[[6898 3425 3976 5051 7156 3929 5755]
 [2032 8278 4722 6139 5418 1254 8568]] >> 1254

[[37 65 32 40 34]
 [78 12 43 48 27]
 [32 39 46 44 16]] >> 48

[[3099 5737 7867 2994 3178 2378]
 [3874 2687 2681 8114 5711 6526]
 [7819 6922 4285 7894 1115 2088]] >> 5711

[[96 31 58 28 50 51 32]
 [43 34 40 36  2 16 68]] >> 16

[[145 366 684 117]
 [242 981 550 329]] >> 550

[[4 4 2 5 2 7 5]
 [2 2 6 4 7 8 2]] >> 8
---
110.726,-156.044,14.818,43.021 ans = 110.726
-10.76,-5.29,12.33,18.01,-11.09 ans = -10.76
12.9,7.6,-6.7,-16.2,-17.5,0.6 ans = 12.9
-1.49,1.09,-1.36,1.62 ans = -1.49
0.10,0.09,-0.14,-0.09,0.19 ans = 0.10
1.1,1.3,-2.0,1.7,0.7,-0.6,1.5 ans = 1.1
-157.970,-11.866,117.115,38.282 ans = -157.970
---
|  7.76 |  1.16 | -3.59 |  2.15 |  1.40 | ans = 1.40
|  6.99 |  3.15 |  5.16 | -1.66 | ans = -1.66
| -1.41 | -7.25 | -5.66 | -2.12 |  3.94 |  4.23 | ans = 4.23
|  0.08 |  7.68 | -0.51 | -5.23 | -0.61 | -3.25 | ans = -3.25
| -0.69 | -4.05 |  6.72 | -1.98 |  0.29 |  6.29 |  8.43 | ans = 8.43
|  2.25 | -8.22 |  4.43 |  2.76 |  1.93 | -4.51 | ans = -4.51
|  6.38 |  3.14 | -2.60 | -1.68 |  1.59 | ans = 1.59
---
[ 0.042 -0.094 -2.023 -0.130  0.636 -0.001  1.709] -> -2.023

[[-15.7   6.6  11.7 -11.0   4.2 -11.1]
 [-21.7   6.7 -21.7 -21.7  11.6  -9.1]] -> 11.7

[-0.09  0.13 -0.04  0.15] -> -0.04

[ 0.07 -0.19  0.14  0.10 -0.11  0.16] -> 0.14

[ -7.25   1.47  -7.90 -10.87  -4.82  12.22  -9.29] -> -7.90

[ 0.123  0.116 -0.118  0.168 -0.181] -> -0.118

[ 11.0   0.6   4.3   9.0 -15.5] -> 4.3

[  80.38 -154.05  -69.43   71.67  104.04 -121.25 -179.90] -> -69.43

[-17.94  18.62  17.21  -3.60  -0.32  -1.71] -> 17.21
---
|  7.14 | -2.18 | -0.18 | -0.01 |  0.25 | -0.14 |
| -0.89 | -5.04 | -0.01 | -1.00 |  0.25 | -0.59 |
| -2.61 |  4.71 | -0.13 | -0.25 |  0.00 | -0.50 |
=> -0.25

| -1.76 | -7.06 |  4.22 | -2.91 | => -7.06

|  3.00 |  2.53 |  1.41 |  0.17 | -6.42 |  3.64 | => 0.17

| -1.14 | -7.14 | -0.89 |  3.54 | -4.26 | => -0.89

| 1.49 | 3.31 | 3.38 | 3.11 | 4.46 | 0.64 | 8.09 | => 4.46

|  8.36 | -0.23 |  5.56 | -4.87 |  6.53 | -1.07 | => -4.87
---
238	117	646	382	140	678
646	476	584	858	847	339
>> 140

203	-684	530	-210
125	-313	-688	424
398	527	566	156
>> -688

8303	5120	8604	5091	5925	7337	5907
2666	4944	6880	4978	3288	8055	5821
>> 7337

126	564	563	503	138	157	-6
-251	619	674	588	-365	391	-453
411	560	463	542	-523	-57	-643
>> 391

43	26	64	53	66	63	57
94	44	49	62	70	41	57
54	23	45	28	50	73	53
>> 41

24	-2	-27	9	14	-15	35
25	-9	-22	-18	32	-10	39
25	-12	-25	-1	22	-13	32
>> -10
---
Q: [6.30, 4.75, 5.80, -3.81, 1.05]
A: 5.80
Q: [6.85, 0.75, -0.11, 0.47, 5.06, -3.16]
A: -0.11
Q: [-7.67, 3.81, 1.71, 1.52, -5.68, 4.15, -0.26]
A: 1.71
Q: [-0.25, -4.50, 6.14, -1.98, 1.25]
A: 6.14
Q: [-2.59, 2.17, -1.81, 7.16, 0.13]
A: -1.81
Q: [6.44, -2.68, -0.81, 0.89, 2.03, 6.16]
A: -0.81
Q: [-8.34, -5.25, -5.77, 7.45]
A: -5.77
Q: [-0.56, 2.33, 0.54, 7.33, -2.87]
A: 0.54
Q: [3.88, 2.75, 0.03, -0.45, 6.42]
A: 0.03
Q: [-0.34, -6.47, 2.23, 3.24, 2.42, -4.26]
A: 2.23
---
(2.59, 0.44, -1.60, 1.73, -6.42, 8.56)
8.56, -6.42
(-0.64, -0.91, -2.71, -6.39)
-0.64, -6.39
(-0.25, 5.90, 6.84, 4.68, -4.21)
6.84, -4.21
((-4.00, 0.99, -1.62, -0.57, 6.45), (-3.47, -6.14, 6.29, -1.21, -7.31))
6.45, -7.31
(6.53, -4.20, -1.80, -3.58)
6.53, -4.20
(-5.74, 6.67, 5.72, 3.66, 5.54)
6.67, -5.74
---
[ 7.44  1.12  4.65  0.68 -4.80]: 4.65, 7.44

[-0.14  7.90  1.48  3.39  2.73]: 1.48, 7.90

[-2.37 -2.44  0.05  6.43  0.21  0.99 -2.83]: 6.43, 6.43

[[-1.70  6.47  0.30 -4.12  1.84]
 [-2.29  2.43  2.15  3.07 -4.52]
 [-7.49  0.75  1.73 -6.24 -3.54]]: 2.15, 6.47

[ 1.76 -4.13  4.03 -6.38  0.72]: 4.03, 4.03

[-5.74 -0.76  0.57 -7.47  0.88  8.08  1.62]: -7.47, 8.08

[ 1.81  6.38 -5.07 -3.56  1.53]: -5.07, 6.38

[ 4.88  1.94 -4.86  4.13 -6.57 -3.03  7.64]: 4.13, 7.64

[ 2.49  4.37 -3.12 -7.82 -0.24  1.04  1.30]: -7.82, 4.37
---
[1.54, 3.70, -3.69, 0.74, 6.43] -3.69
[[-0.05, 4.68, -8.18, -8.34, -3.06], [-0.46, 0.78, -6.30, 3.63, 0.51]] -8.18
[[-0.80, -3.51, -3.24, -0.18, -2.14], [-3.64, 2.52, -6.00, -1.45, -4.76], [5.15, 6.20, 1.35, -8.29, 3.39]] -3.24
[[2.92, -0.70, 4.48, 6.18, 1.23], [-6.84, -3.84, 2.38, -0.26, -5.40], [-3.04, 0.98, -0.67, -6.95, -2.79]] 4.48
[4.03, -2.49, -1.92, -7.21, -2.22] -1.92
[4.22, -0.30, -2.05, 1.71, -6.01] -2.05
[[6.74, 5.16, -6.82, -6.22, 6.14], [6.14, 6.62, 6.39, -6.59, -6.51]] -6.82
---
|  1.43 | -0.88 |  7.60 | -4.50 | ⇒ 1.43

|  4.97 |  0.54 | -6.14 |  5.66 |
| -8.29 |  4.15 | -0.04 | -2.59 |
⇒ -2.59

|  2.66 | -3.53 |  4.22 |  0.67 | -3.26 |  1.88 |  4.19 |
| -1.12 | -1.86 | -6.65 |  0.26 |  6.81 | -3.82 | -1.77 |
|  4.21 | -1.24 | -0.10 | -5.01 | -3.24 | -2.93 | -2.47 |
⇒ -3.82

| -5.99 | -8.29 |  1.31 |  4.43 |  7.03 | ⇒ 1.31

|  2.47 | -1.46 | -1.73 |  4.58 | -7.65 |  0.98 | ⇒ -1.46

|  1.29 |  0.02 | -5.61 | -3.01 | -8.50 | ⇒ -3.01

| -1.00 | -0.84 | -7.89 | -0.76 |
| -1.69 | -1.57 | -0.96 | -1.04 |
| -1.21 | -3.83 |  2.01 | -0.71 |
⇒ -1.69

|  3.32 | -0.24 | -4.05 |  0.68 |  1.19 |  1.16 |
|  7.33 | -0.28 | -0.95 |  0.41 | -0.98 |  3.57 |
⇒ -0.95

|  1.59 | -2.40 | -2.64 | -1.22 |
|  5.95 | -2.15 | -5.18 | -1.65 |
| -5.46 |  0.53 | -0.80 | -6.26 |
⇒ -5.18
